Here is a tiny trained network, its code and every weight. The questions are about switching its units off for an input and a target symbol, where a switched-off unit gives its printed mean instead of its output.

import numpy as np


def w(rows, s, z=0):
    codes = np.array(rows[::2]) - 128.0
    scale = np.full(codes.shape[1], s)
    scale[-1] = z or s
    return codes * scale


def norm(h):
    return h / np.sqrt((h * h).mean(-1, keepdims=True) + 1e-5)


def f(y):
    return y / 2 * (1 + np.tanh(0.7978845608 * (y + 0.044715 * y**3)))


def softmax(a):
    e = np.exp(a - a.max(-1, keepdims=True))
    return e / e.sum(-1, keepdims=True)


def log_softmax(a):
    a = a - a.max(-1, keepdims=True)
    return a - np.log(np.exp(a).sum(-1, keepdims=True))


def net(x, mask):
    ids = ['ΔΨβεηλσφ'.index(c) for c in x.split()]
    T = len(ids)
    res = E[ids] + P[:T]
    u = 0
    for l in range(2):
        r = norm(res)
        for j in range(2):
            rows = slice(3 * j, 3 * j + 3)
            q, k, v = (r @ M[l][rows].T for M in (Q, K, V))
            z = softmax(np.where(np.tri(T) > 0, q @ k.T / 3**0.5, -1e9)) @ v
            o = O[l][rows]
            res = res + np.where(mask[u + j], z, o[:, -1]) @ o[:, :-1]
        u += 2
        y = f(norm(res) @ A[l][:, :-1].T + A[l][:, -1])
        res = res + np.where(mask[u : u + 4], y, B[l][:, -1]) @ B[l][:, :-1]
        u += 4
    return log_softmax(norm(res)[-1] @ U[:, :-1].T + U[:, -1])


Q, K, V, O, A, B = {}, {}, {}, {}, {}, {}
E = w([
[115,87,130,141,76,89,58,95,135],'Δ',
[183,138,116,124,110,107,171,174,165],'Ψ',
[157,114,111,138,128,143,122,188,159],'β',
[161,78,81,65,146,138,136,184,206],'ε',
[202,189,96,119,118,142,131,142,136],'η',
[113,122,134,166,133,2,92,184,143],'λ',
[130,152,218,64,164,75,114,96,112],'σ',
[126,125,97,92,130,137,168,160,109],'φ',
],0.021)
P = w([
[86,178,144,154,113,201,204,36,171],'0',
[150,100,141,67,100,133,105,171,199],'1',
[175,112,121,80,114,113,113,177,172],'2',
[157,107,148,83,138,102,97,177,146],'3',
[159,87,138,113,154,95,102,179,117],'4',
[178,81,123,132,158,83,79,155,82],'5',
[155,78,113,142,176,90,108,145,53],'6',
[155,89,82,158,168,108,142,143,2],'7',
],0.01)
Q[0] = w([
[12,130,203,242,115,106,124,14,46],'0.h1',
[114,143,190,104,85,214,172,142,209],'0.h1',
[120,104,241,67,138,33,64,110,150],'0.h1',
[44,135,200,197,133,68,99,26,88],'0.h2',
[86,130,104,155,115,170,158,106,122],'0.h2',
[75,191,193,138,147,143,158,118,104],'0.h2',
],0.011)
K[0] = w([
[152,116,126,137,153,61,94,154,113],'0.h1',
[101,136,114,146,111,147,141,133,224],'0.h1',
[115,106,113,105,134,95,143,174,6],'0.h1',
[156,108,124,136,130,90,91,142,119],'0.h2',
[103,115,96,129,113,143,121,120,133],'0.h2',
[99,104,144,109,74,118,121,119,154],'0.h2',
],0.019)
V[0] = w([
[147,216,254,140,80,61,118,118,112],'0.h1',
[152,71,144,68,63,221,62,32,87],'0.h1',
[205,84,148,8,174,202,112,135,114],'0.h1',
[101,160,112,201,233,198,110,230,94],'0.h2',
[184,158,89,70,151,89,141,157,34],'0.h2',
[169,33,211,157,155,153,157,182,188],'0.h2',
],0.0076)
O[0] = w([
[255,16,156,158,168,155,139,69,191,37],'0.h1',
[124,129,221,154,127,194,183,236,136,159],'0.h1',
[142,168,221,43,29,137,152,135,160,238],'0.h1',
[156,164,176,87,211,211,44,70,177,3],'0.h2',
[133,91,131,38,96,129,86,217,189,204],'0.h2',
[107,167,148,162,198,69,154,189,166,140],'0.h2',
],0.0081,0.0027)
A[0] = w([
[153,146,158,189,161,142,126,174,148,77],'0.n1',
[102,165,156,123,36,71,61,28,142,83],'0.n2',
[99,224,107,143,251,150,122,97,113,2],'0.n3',
[71,119,194,181,114,63,100,129,120,12],'0.n4',
],0.012,0.0062)
B[0] = w([
[99,118,110,121,185,199,171,141,103,173],'0.n1',
[47,163,143,179,183,51,152,254,172,254],'0.n2',
[67,227,132,240,57,237,184,50,240,171],'0.n3',
[101,89,151,234,127,156,138,206,114,178],'0.n4',
],0.011,0.0028)
Q[1] = w([
[96,83,248,156,157,29,108,60,164],'1.h1',
[142,131,33,99,141,116,221,148,152],'1.h1',
[91,151,147,149,90,150,156,95,91],'1.h1',
[187,76,125,110,113,103,106,111,115],'1.h2',
[158,112,25,146,138,189,223,167,163],'1.h2',
[238,172,52,24,97,180,200,177,114],'1.h2',
],0.011)
K[1] = w([
[113,118,252,100,160,42,82,170,40],'1.h1',
[168,173,12,92,190,124,229,117,147],'1.h1',
[112,115,116,135,14,96,181,165,184],'1.h1',
[154,87,143,155,122,152,106,91,153],'1.h2',
[104,156,80,126,123,177,166,48,160],'1.h2',
[119,135,172,158,95,184,162,31,31],'1.h2',
],0.011)
V[1] = w([
[106,80,131,165,40,124,86,67,114],'1.h1',
[142,206,190,46,108,176,191,95,86],'1.h1',
[108,85,174,121,188,160,180,132,131],'1.h1',
[168,163,76,207,105,159,40,175,118],'1.h2',
[32,84,128,60,173,184,97,68,121],'1.h2',
[199,198,255,162,177,94,64,138,86],'1.h2',
],0.0086)
O[1] = w([
[218,156,155,86,37,149,99,101,171,43],'1.h1',
[122,62,222,253,139,38,127,193,168,227],'1.h1',
[167,150,152,113,223,159,152,202,77,124],'1.h1',
[167,104,227,54,154,113,209,144,207,62],'1.h2',
[183,97,177,213,74,212,84,193,76,45],'1.h2',
[97,125,132,120,76,137,248,124,136,2],'1.h2',
],0.0082,0.0052)
A[1] = w([
[167,136,150,206,118,146,24,159,67,6],'1.n1',
[202,68,248,150,183,57,149,63,174,49],'1.n2',
[184,104,72,169,48,156,188,133,101,52],'1.n3',
[119,59,42,104,117,120,128,199,120,2],'1.n4',
],0.012,0.0056)
B[1] = w([
[204,132,115,208,132,192,2,126,69,254],'1.n1',
[192,40,245,135,173,85,140,89,179,217],'1.n2',
[103,79,90,136,56,104,204,176,85,148],'1.n3',
[121,169,158,182,109,164,141,62,124,199],'1.n4',
],0.015,0.0071)
U = w([
[145,75,82,165,57,147,222,160,90,78],'Δ',
[87,213,177,193,129,198,182,71,164,114],'Ψ',
[142,124,107,126,254,193,191,218,113,2],'β',
[166,156,155,191,122,156,49,173,56,235],'ε',
[159,167,177,8,76,201,122,170,127,188],'η',
[127,127,36,121,185,71,116,61,126,28],'λ',
[184,77,218,144,162,89,162,107,157,199],'σ',
[32,187,187,128,112,57,125,221,113,16],'φ',
],0.0064,0.0012)

Each question gives the input, a string of symbols that net reads in full, and the target symbol t.
The units are the heads (3 rows each of Q, K, V and O) and the neurons (one row each of A and B). Each row of codes is followed by its name. A weight is (code - 128) times the scale printed after its matrix; where a second scale follows, it is the last column's (O, A, B and U).
mask holds one flag per unit, layer by layer, with each layer's heads first. A switched-off unit (its flag False) gives its mean, the last column of its rows in O or B, instead of its output. The means were averaged over made-up inputs and are rounded, as every weight is.
A unit's drop is (log p(t) with every unit on - log p(t) with that unit switched off) / (log p(t) with every unit on - log p(t) with every unit switched off).
The circuit of an input: a set's keep is (log p(t) with only the set's units on - log p(t) with every unit switched off) / (log p(t) with every unit on - log p(t) with every unit switched off). Starting from all 12 units, units are removed one at a time, each time the one whose removal leaves the highest keep (on an exact tie, the one counted first), for as long as the keep stays at least 0.8.
circuit, biggest first: the units of the circuit, biggest drop first
most important unit: the unit with the biggest drop
top k neurons: the k neurons with the biggest drops, biggest first
which heads matter: for each layer, one digit per head in row order, 1 if its drop is at least 0.15 and else 0, layers parted by /
input Δ Δ Δ σ Δ Δ φ Δ, target φ: circuit, biggest first	(0.n2; 0.h1)
input σ φ φ Δ η, target Δ: circuit, biggest first	(1.h2; 1.n3)
input ε Ψ φ σ σ ε, target φ: circuit, biggest first	(0.h1)
input φ φ Δ η Δ, target η: circuit, biggest first	(1.h1; 1.h2)
input Δ β λ ε σ ε, target β: circuit, biggest first	(1.h1; 0.h1)
input Δ φ η φ η σ, target φ: circuit, biggest first	(0.n2; 0.h1)
input ε φ φ Ψ Ψ Δ, target Ψ: top 3 neurons	(1.n4; 0.n4; 1.n1)
input Δ Δ Δ Δ η Ψ η η, target β: which heads matter	10 / 00
input η φ σ Δ λ, target σ: which heads matter	10 / 01
input η β λ, target λ: which heads matter	10 / 10
input β φ Δ η σ ε, target Ψ: circuit, biggest first	(0.n3; 0.h2)
input σ ε η β, target Δ: which heads matter	10 / 01
input η Ψ λ φ β φ ε, target σ: which heads matter	00 / 00
input Ψ φ φ φ, target λ: most important unit	0.h1
input Δ η η Δ Δ ε λ ε, target β: circuit, biggest first	(0.h1; 1.h1)
input β φ φ, target Ψ: circuit, biggest first	(0.h2; 0.n3)
input φ η σ Δ, target σ: which heads matter	10 / 00
input λ λ η λ σ φ ε Ψ, target η: which heads matter	11 / 10
input φ Ψ Δ Δ, target Ψ: which heads matter	11 / 11
input σ η σ ε, target Δ: which heads matter	11 / 01
